Below are the code and all the weights of a small trained network. Each question names an input and a target symbol and asks about switching units off, where a switched-off unit gives its printed mean instead of its output.

import numpy as np


def w(rows, s, z=0):
    codes = np.array(rows[::2]) - 128.0
    scale = np.full(codes.shape[1], s)
    scale[-1] = z or s
    return codes * scale


def norm(h):
    return h / np.sqrt((h * h).mean(-1, keepdims=True) + 1e-5)


def f(y):
    return y / 2 * (1 + np.tanh(0.7978845608 * (y + 0.044715 * y**3)))


def softmax(a):
    e = np.exp(a - a.max(-1, keepdims=True))
    return e / e.sum(-1, keepdims=True)


def log_softmax(a):
    a = a - a.max(-1, keepdims=True)
    return a - np.log(np.exp(a).sum(-1, keepdims=True))


def net(x, mask):
    ids = ['ΓΛΞΣΦαβεζηπψω'.index(c) for c in x.split()]
    T = len(ids)
    res = E[ids] + P[:T]
    r = norm(res)
    for j in range(2):
        rows = slice(4 * j, 4 * j + 4)
        q, k, v = (r @ M[0][rows].T for M in (Q, K, V))
        z = softmax(np.where(np.tri(T) > 0, q @ k.T / 4**0.5, -1e9)) @ v
        o = O[0][rows]
        res = res + np.where(mask[j], z, o[:, -1]) @ o[:, :-1]
    y = f(norm(res) @ A[0][:, :-1].T + A[0][:, -1])
    res = res + np.where(mask[2:6], y, B[0][:, -1]) @ B[0][:, :-1]
    return log_softmax(norm(res)[-1] @ U[:, :-1].T + U[:, -1])


Q, K, V, O, A, B = {}, {}, {}, {}, {}, {}
E = w([
[150,134,96,137,158,44,145,110,100,196],'Γ',
[202,101,131,171,166,145,126,113,123,191],'Λ',
[175,136,170,107,93,107,103,136,82,49],'Ξ',
[107,140,155,139,95,154,108,121,198,111],'Σ',
[174,132,99,112,138,85,199,113,136,186],'Φ',
[184,160,130,183,131,91,158,133,94,199],'α',
[120,129,125,132,173,31,119,137,76,105],'β',
[111,203,115,112,170,82,95,78,116,182],'ε',
[88,177,110,103,112,172,141,124,138,95],'ζ',
[161,153,107,130,255,138,122,117,151,130],'η',
[88,143,123,117,101,166,82,107,135,120],'π',
[20,58,75,133,101,90,156,169,128,157],'ψ',
[166,86,125,74,123,106,134,71,100,199],'ω',
],0.0084)
P = w([
[150,136,48,169,29,166,69,105,129,1],'0',
[141,133,108,120,170,78,179,34,170,136],'1',
[147,166,106,77,154,91,138,125,182,150],'2',
[95,145,182,140,181,115,204,70,132,160],'3',
[127,191,146,59,167,100,129,191,161,195],'4',
[81,152,176,114,156,133,165,76,128,185],'5',
],0.0054)
Q[0] = w([
[232,147,217,81,55,149,123,130,130,25],'H1',
[49,77,66,129,54,151,109,188,185,57],'H1',
[69,164,134,39,60,181,131,169,199,56],'H1',
[64,161,129,112,80,120,141,84,210,55],'H1',
[252,147,81,83,211,24,88,173,143,150],'H2',
[184,93,100,212,228,67,213,2,100,133],'H2',
[60,121,119,159,109,193,136,195,135,83],'H2',
[94,94,135,120,94,151,129,122,108,146],'H2',
],0.023)
K[0] = w([
[170,127,213,89,169,115,140,122,85,115],'H1',
[64,109,151,67,178,60,177,136,121,202],'H1',
[79,158,160,66,143,133,153,126,132,148],'H1',
[96,182,181,60,115,146,148,117,194,139],'H1',
[137,92,61,212,93,155,170,15,97,52],'H2',
[169,133,2,106,80,150,48,150,151,98],'H2',
[90,123,165,73,127,134,159,127,117,170],'H2',
[126,122,135,119,134,129,130,182,146,123],'H2',
],0.029)
V[0] = w([
[36,213,94,216,141,76,94,150,166,121],'H1',
[165,198,231,46,66,39,105,70,76,60],'H1',
[73,50,150,86,165,143,108,156,131,22],'H1',
[224,200,162,153,212,238,71,98,144,100],'H1',
[51,78,76,68,154,151,63,82,122,152],'H2',
[118,96,121,103,101,40,77,113,6,154],'H2',
[186,120,197,150,192,137,40,110,175,96],'H2',
[68,193,71,92,214,75,139,134,49,35],'H2',
],0.017)
O[0] = w([
[119,77,59,104,114,78,96,100,84,225,250],'H1',
[214,137,187,89,124,72,54,45,156,31,185],'H1',
[113,97,146,97,191,96,178,140,165,129,140],'H1',
[138,142,143,136,162,149,187,127,12,85,178],'H1',
[128,214,82,186,109,85,94,163,85,137,150],'H2',
[143,109,89,154,162,137,186,174,72,235,32],'H2',
[101,128,94,44,153,113,66,155,190,164,102],'H2',
[105,44,119,211,78,158,115,218,65,149,191],'H2',
],0.011,0.013)
A[0] = w([
[74,119,126,161,8,213,103,154,184,62,86],'N1',
[171,122,181,112,193,98,155,107,205,184,2],'N2',
[139,90,140,194,108,120,130,163,108,158,109],'N3',
[24,108,93,134,56,172,54,159,250,119,134],'N4',
],0.024,0.0052)
B[0] = w([
[88,122,60,209,235,158,112,82,190,177,231],'N1',
[48,153,168,219,87,154,130,180,98,194,162],'N2',
[125,181,157,77,145,147,124,117,196,85,253],'N3',
[155,105,134,144,59,80,249,196,158,64,216],'N4',
],0.018,0.013)
U = w([
[162,202,124,56,210,179,225,121,135,136,48],'Γ',
[15,174,183,94,137,76,94,107,144,187,34],'Λ',
[150,37,135,39,203,115,94,151,172,186,152],'Ξ',
[141,112,180,77,93,91,108,106,176,5,114],'Σ',
[166,49,108,113,65,176,177,26,80,140,176],'Φ',
[90,70,237,199,105,133,126,133,76,181,135],'α',
[68,91,112,118,123,193,107,226,56,107,254],'β',
[158,196,91,91,52,221,54,175,184,135,85],'ε',
[101,111,70,192,194,177,96,71,172,119,162],'ζ',
[130,101,86,173,91,70,203,189,165,136,202],'η',
[121,125,43,142,55,98,24,134,63,108,173],'π',
[159,238,169,232,85,158,153,152,85,105,12],'ψ',
[187,145,109,114,236,1,184,110,89,214,97],'ω',
],0.0066,0.0022)

Each question gives the input, a string of symbols that net reads in full, and the target symbol t.
The units are the heads (4 rows each of Q, K, V and O) and the neurons (one row each of A and B). Each row of codes is followed by its name. A weight is (code - 128) times the scale printed after its matrix; where a second scale follows, it is the last column's (O, A, B and U).
mask holds one flag per unit, heads first, then neurons. A switched-off unit (its flag False) gives its mean, the last column of its rows in O or B, instead of its output. The means were averaged over made-up inputs and are rounded, as every weight is.
A unit's drop is (log p(t) with every unit on - log p(t) with that unit switched off) / (log p(t) with every unit on - log p(t) with every unit switched off).
The circuit of an input: a set's keep is (log p(t) with only the set's units on - log p(t) with every unit switched off) / (log p(t) with every unit on - log p(t) with every unit switched off). Starting from all 6 units, units are removed one at a time, each time the one whose removal leaves the highest keep (on an exact tie, the one counted first), for as long as the keep stays at least 0.8.
circuit, biggest first: the units of the circuit, biggest drop first
most important unit: the unit with the biggest drop
k most important neurons: the k neurons with the biggest drops, biggest first
heads that matter: for each layer, one digit per head in row order, 1 if its drop is at least 0.15 and else 0, layers parted by /
input ψ Λ π, target Λ: heads that matter -> 01
input Φ ψ ψ ζ Σ, target ζ: circuit, biggest first -> H2; N1
input ζ Γ ζ ω ε, target Σ: circuit, biggest first -> H1; H2; N1; N3
input Σ ψ Ξ ψ η ζ, target η: 2 most important neurons -> N4; N1
input ω ζ ζ η Σ π, target Σ: most important unit -> H2
input π ζ ζ Γ ψ β, target ω: circuit, biggest first -> H1; H2
input Σ Σ ζ ω η Γ, target Λ: circuit, biggest first -> H2; N2; H1
input Φ ε Σ π Φ, target ζ: circuit, biggest first -> H1; N1
input Σ ζ Λ Σ, target Λ: circuit, biggest first -> H2; N2
input π β Σ ω Σ, target ω: heads that matter -> 11
input ψ Σ Γ ζ η, target η: circuit, biggest first -> H1; N4
input β ω ζ π ε, target Ξ: heads that matter -> 11
input Γ η Γ Φ Σ ζ, target Σ: heads that matter -> 01
input β ζ η Γ Λ, target Ξ: circuit, biggest first -> H2; H1; N3
input Λ ζ α, target Γ: heads that matter -> 11
input η η ζ ζ ω π, target ω: circuit, biggest first -> H2
input η Σ η ω, target β: circuit, biggest first -> H1; H2
input ζ Λ ζ ε η, target Σ: circuit, biggest first -> H2; H1; N1; N3
input ζ α η Σ, target η: circuit, biggest first -> H2; N4
input ε Σ ψ ζ Σ Γ, target π: heads that matter -> 10
input Σ Σ ω ζ α, target Λ: heads that matter -> 11
input Ξ Φ β ζ, target β: heads that matter -> 01
input ε Φ ζ η, target π: heads that matter -> 10
